Here is a tiny trained network, its code and every weight. The questions are about switching its units off for an input and a class, where a switched-off unit gives its printed mean instead of its output.

import numpy as np


def w(rows, s, z=0):
    codes = np.array(rows[::2]) - 128.0
    scale = np.full(codes.shape[1], s)
    scale[-1] = z or s
    return codes * scale


def norm(h):
    return h / np.sqrt((h * h).mean(-1, keepdims=True) + 1e-5)


def f(y):
    return np.maximum(y, 0)


def log_softmax(a):
    a = a - a.max(-1, keepdims=True)
    return a - np.log(np.exp(a).sum(-1, keepdims=True))


def net(x, mask):
    res = np.array(x, float).reshape(1, 4) / 4 @ E
    u = 0
    for l in range(2):
        y = f(norm(res) @ A[l][:, :-1].T + A[l][:, -1])
        res = res + np.where(mask[u : u + 7], y, B[l][:, -1]) @ B[l][:, :-1]
        u += 7
    return log_softmax(norm(res)[-1] @ U[:, :-1].T + U[:, -1])


A, B = {}, {}
E = w([
[104,164,116,106,254,173,40,98,107,120],'x0',
[62,102,193,83,192,203,188,89,228,193],'x1',
[69,110,196,191,125,44,90,8,141,135],'x2',
[143,95,71,104,149,162,24,87,75,230],'x3',
],0.0072)
A[0] = w([
[104,160,153,179,13,2,125,63,148,116,75],'0.n0',
[82,137,146,115,230,212,166,84,205,210,135],'0.n1',
[91,56,82,71,191,217,176,150,186,152,32],'0.n2',
[198,147,107,25,21,236,241,196,180,162,111],'0.n3',
[29,147,190,182,203,91,253,53,251,88,25],'0.n4',
[212,116,87,135,101,157,141,211,143,86,2],'0.n5',
[120,164,101,190,211,123,95,112,137,175,48],'0.n6',
],0.0068,0.0044)
B[0] = w([
[151,149,123,225,154,59,120,88,138,206,226],'0.n0',
[125,99,146,74,102,196,130,123,161,193,254],'0.n1',
[115,221,222,147,102,65,128,72,120,168,196],'0.n2',
[73,105,136,182,152,138,199,194,84,173,251],'0.n3',
[169,78,138,93,175,147,197,139,205,9,254],'0.n4',
[56,125,41,89,129,97,150,111,59,72,171],'0.n5',
[102,46,141,86,115,112,85,133,91,86,158],'0.n6',
],0.011,0.0079)
A[1] = w([
[144,140,116,28,87,173,50,70,160,182,6],'1.n0',
[134,102,146,205,99,30,135,56,125,39,118],'1.n1',
[179,55,130,134,123,170,96,133,147,109,114],'1.n2',
[181,123,65,228,85,51,103,105,132,217,74],'1.n3',
[151,152,102,126,141,97,168,87,199,112,147],'1.n4',
[152,207,110,124,142,110,4,112,92,30,61],'1.n5',
[89,105,176,195,89,108,158,151,93,106,63],'1.n6',
],0.013,0.0022)
B[1] = w([
[75,78,105,138,170,94,79,107,105,88,199],'1.n0',
[110,218,163,155,208,48,81,119,89,176,244],'1.n1',
[89,133,86,130,126,133,144,142,109,172,159],'1.n2',
[115,96,119,131,8,151,109,113,152,79,249],'1.n3',
[195,126,126,117,121,159,125,165,127,71,194],'1.n4',
[236,139,115,53,109,164,161,142,164,198,183],'1.n5',
[141,154,96,110,135,146,52,90,107,98,199],'1.n6',
],0.016,0.011)
U = w([
[45,31,138,65,211,127,45,68,125,134,143],'0',
[108,62,90,159,16,139,87,108,136,133,41],'1',
[77,166,50,149,98,125,191,204,14,98,248],'2',
[231,162,92,36,119,127,99,137,110,207,158],'3',
[178,194,190,194,225,34,137,124,172,67,181],'4',
[63,145,232,138,145,190,211,153,134,253,42],'5',
[140,78,218,103,194,170,232,139,230,54,106],'6',
[174,216,150,209,41,7,32,75,116,105,154],'7',
],0.011,0.0018)

Each question gives the input, the list of numbers given to net, and the class t.
The units are the neurons (one row each of A and B). Each row of codes is followed by its name. A weight is (code - 128) times the scale printed after its matrix; where a second scale follows, it is the last column's (A, B and U).
mask holds one flag per neuron, layer by layer. A switched-off neuron (its flag False) gives its mean, the last column of its row in B, instead of its output. The means were averaged over made-up inputs and are rounded, as every weight is.
A unit's drop is (log p(t) with every unit on - log p(t) with that unit switched off) / (log p(t) with every unit on - log p(t) with every unit switched off).
The circuit of an input: a set's keep is (log p(t) with only the set's units on - log p(t) with every unit switched off) / (log p(t) with every unit on - log p(t) with every unit switched off). Starting from the 12 units with the biggest drops (on a tie, the unit counted first), units are removed one at a time, each time the one whose removal leaves the highest keep (on an exact tie, the one counted first), for as long as the keep stays at least 0.8.
circuit, biggest first: the units of the circuit, biggest drop first
unit that matters most: the unit with the biggest drop
k most important neurons: the k neurons with the biggest drops, biggest first
k most important neurons of layer l: the k neurons of layer l with the biggest drops, biggest first
input [1,-3,-1,8], class 1: unit that matters most : 0.n4
input [8,3,-3,-5], class 6: 2 most important neurons of layer 0 : (0.n4; 0.n2)
input [0,4,8,-2], class 4: circuit, biggest first : (1.n1; 0.n4)
input [-7,-6,-5,0], class 2: 3 most important neurons of layer 0 : (0.n5; 0.n3; 0.n2)
input [3,-5,2,1], class 3: circuit, biggest first : (1.n5; 0.n3)
input [-8,7,6,-3], class 4: 3 most important neurons of layer 1 : (1.n1; 1.n3; 1.n5)
input [-8,7,8,-7], class 4: circuit, biggest first : (1.n1; 0.n4; 0.n0)
input [-5,2,7,-4], class 4: circuit, biggest first : (0.n4; 1.n1)
input [0,8,2,2], class 6: 3 most important neurons : (0.n4; 1.n1; 1.n6)
input [-3,-4,-4,-8], class 2: 4 most important neurons of layer 0 : (0.n3; 0.n2; 0.n5; 0.n4)
input [-5,-5,-2,4], class 1: 3 most important neurons : (0.n4; 1.n3; 0.n2)
input [-5,-1,-1,3], class 1: 2 most important neurons : (1.n1; 0.n4)
input [3,-5,-4,-7], class 2: 2 most important neurons of layer 1 : (1.n1; 1.n4)
input [-5,4,-6,-1], class 2: 2 most important neurons of layer 1 : (1.n6; 1.n5)
input [-6,7,-8,8], class 5: circuit, biggest first : (0.n3)
input [1,-1,0,-1], class 3: 4 most important neurons of layer 0 : (0.n1; 0.n0; 0.n3; 0.n4)
input [7,0,-3,-4], class 0: 2 most important neurons of layer 0 : (0.n3; 0.n4)
input [-6,3,-2,6], class 5: 2 most important neurons : (0.n3; 0.n0)
input [-6,6,-7,-2], class 5: 2 most important neurons of layer 0 : (0.n3; 0.n2)
input [4,-5,-2,-8], class 3: 3 most important neurons : (1.n5; 0.n3; 0.n4)
